Here is a tiny trained network, its code and every weight. The questions are about switching its units off for an input and a class, where a switched-off unit gives its printed mean instead of its output.

import numpy as np


def w(rows, s, z=0):
    codes = np.array(rows[::2]) - 128.0
    scale = np.full(codes.shape[1], s)
    scale[-1] = z or s
    return codes * scale


def f(y):
    return np.maximum(y, 0)


def log_softmax(a):
    a = a - a.max(-1, keepdims=True)
    return a - np.log(np.exp(a).sum(-1, keepdims=True))


def net(x, mask):
    res = np.array(x, float).reshape(1, 3) / 4 @ E
    y = f(res @ A[0][:, :-1].T + A[0][:, -1])
    res = res + np.where(mask, y, B[0][:, -1]) @ B[0][:, :-1]
    return log_softmax(res[-1] @ U[:, :-1].T + U[:, -1])


A, B = {}, {}
E = w([
[50,130,200,143,198,105,148,59,225,166],'x0',
[133,162,86,227,187,132,96,213,73,251],'x1',
[70,55,64,195,37,100,54,205,175,128],'x2',
],0.013)
A[0] = w([
[150,92,101,138,193,122,149,175,110,176,105],'neuron 1',
[139,58,179,105,37,101,133,62,179,53,93],'neuron 2',
[216,69,58,97,80,198,129,157,2,79,67],'neuron 3',
[192,246,179,69,197,197,170,96,73,210,103],'neuron 4',
[41,103,163,196,185,6,175,58,182,153,42],'neuron 5',
[94,117,176,129,113,103,165,132,168,189,247],'neuron 6',
[29,116,186,148,229,106,70,63,232,160,120],'neuron 7',
[56,55,105,201,21,30,63,230,219,156,101],'neuron 8',
[86,150,79,230,182,186,96,148,92,211,123],'neuron 9',
[117,145,120,222,207,100,96,193,103,179,93],'neuron 10',
[169,119,82,116,145,187,106,173,99,71,228],'neuron 11',
],0.0092,0.014)
B[0] = w([
[113,149,136,119,128,197,123,127,176,107,167],'neuron 1',
[88,95,107,169,159,188,109,105,164,27,188],'neuron 2',
[150,121,101,204,2,112,92,162,7,147,216],'neuron 3',
[155,151,130,100,97,62,213,55,102,90,225],'neuron 4',
[159,166,171,199,39,151,125,218,41,131,175],'neuron 5',
[106,70,63,112,119,154,97,57,110,226,200],'neuron 6',
[134,131,84,177,71,119,117,192,38,169,207],'neuron 7',
[165,232,137,42,147,70,202,60,97,121,251],'neuron 8',
[91,66,123,155,138,161,159,100,148,57,222],'neuron 9',
[90,100,155,146,145,191,135,159,157,70,206],'neuron 10',
[153,74,109,158,159,131,103,94,76,212,217],'neuron 11',
],0.011,0.023)
U = w([
[142,192,121,89,124,68,206,93,125,115,126],'0',
[143,126,120,177,93,119,113,178,105,175,81],'1',
[97,78,120,145,136,184,147,126,154,34,135],'2',
[127,41,104,107,159,110,104,78,140,250,252],'3',
[157,128,128,122,167,129,121,146,185,141,102],'4',
[137,147,151,124,155,116,112,145,176,119,98],'5',
[120,179,131,95,163,127,114,158,158,114,106],'6',
[123,144,156,109,115,105,153,183,184,104,107],'7',
],0.015)

Each question gives the input, the list of numbers given to net, and the class t.
The units are the neurons (one row each of A and B). Each row of codes is followed by its name. A weight is (code - 128) times the scale printed after its matrix; where a second scale follows, it is the last column's (A, B and U).
mask holds one flag per neuron, in row order. A switched-off neuron (its flag False) gives its mean, the last column of its row in B, instead of its output. The means were averaged over made-up inputs and are rounded, as every weight is.
A unit's drop is (log p(t) with every unit on - log p(t) with that unit switched off) / (log p(t) with every unit on - log p(t) with every unit switched off).
The circuit of an input: a set's keep is (log p(t) with only the set's units on - log p(t) with every unit switched off) / (log p(t) with every unit on - log p(t) with every unit switched off). Starting from all 11 units, units are removed one at a time, each time the one whose removal leaves the highest keep (on an exact tie, the one counted first), for as long as the keep stays at least 0.8.
circuit, biggest first: the units of the circuit, biggest drop first
unit that matters most: the unit with the biggest drop
top k neurons: the k neurons with the biggest drops, biggest first
drop when u is switched off: that unit's drop, to one decimal
input [0,-8,8], class 0: circuit, biggest first : neuron 8
input [6,-8,-6], class 2: top 2 neurons : neuron 2; neuron 8
input [-1,-3,2], class 3: top 2 neurons : neuron 9; neuron 10
input [3,-1,3], class 3: top 2 neurons : neuron 4; neuron 6
input [-8,-8,7], class 1: top 2 neurons : neuron 3; neuron 4
input [-2,3,2], class 3: top 2 neurons : neuron 2; neuron 4
input [7,8,3], class 2: top 4 neurons : neuron 9; neuron 10; neuron 3; neuron 11
input [5,-5,3], class 1: top 2 neurons : neuron 7; neuron 9
input [7,-5,7], class 0: top 3 neurons : neuron 8; neuron 3; neuron 11
input [2,0,3], class 3: top 2 neurons : neuron 4; neuron 6
input [-3,-2,-3], class 3: top 3 neurons : neuron 8; neuron 5; neuron 7
input [0,0,-3], class 3: top 2 neurons : neuron 8; neuron 5
input [1,3,0], class 3: top 3 neurons : neuron 2; neuron 6; neuron 5
input [7,-4,2], class 1: unit that matters most : neuron 5
input [-1,-6,6], class 0: top 3 neurons : neuron 8; neuron 9; neuron 10
input [0,-1,8], class 0: drop when neuron 8 is switched off : 1.5
input [-2,0,1], class 3: drop when neuron 5 is switched off : 0.1
input [5,-2,4], class 1: drop when neuron 5 is switched off : 1.4
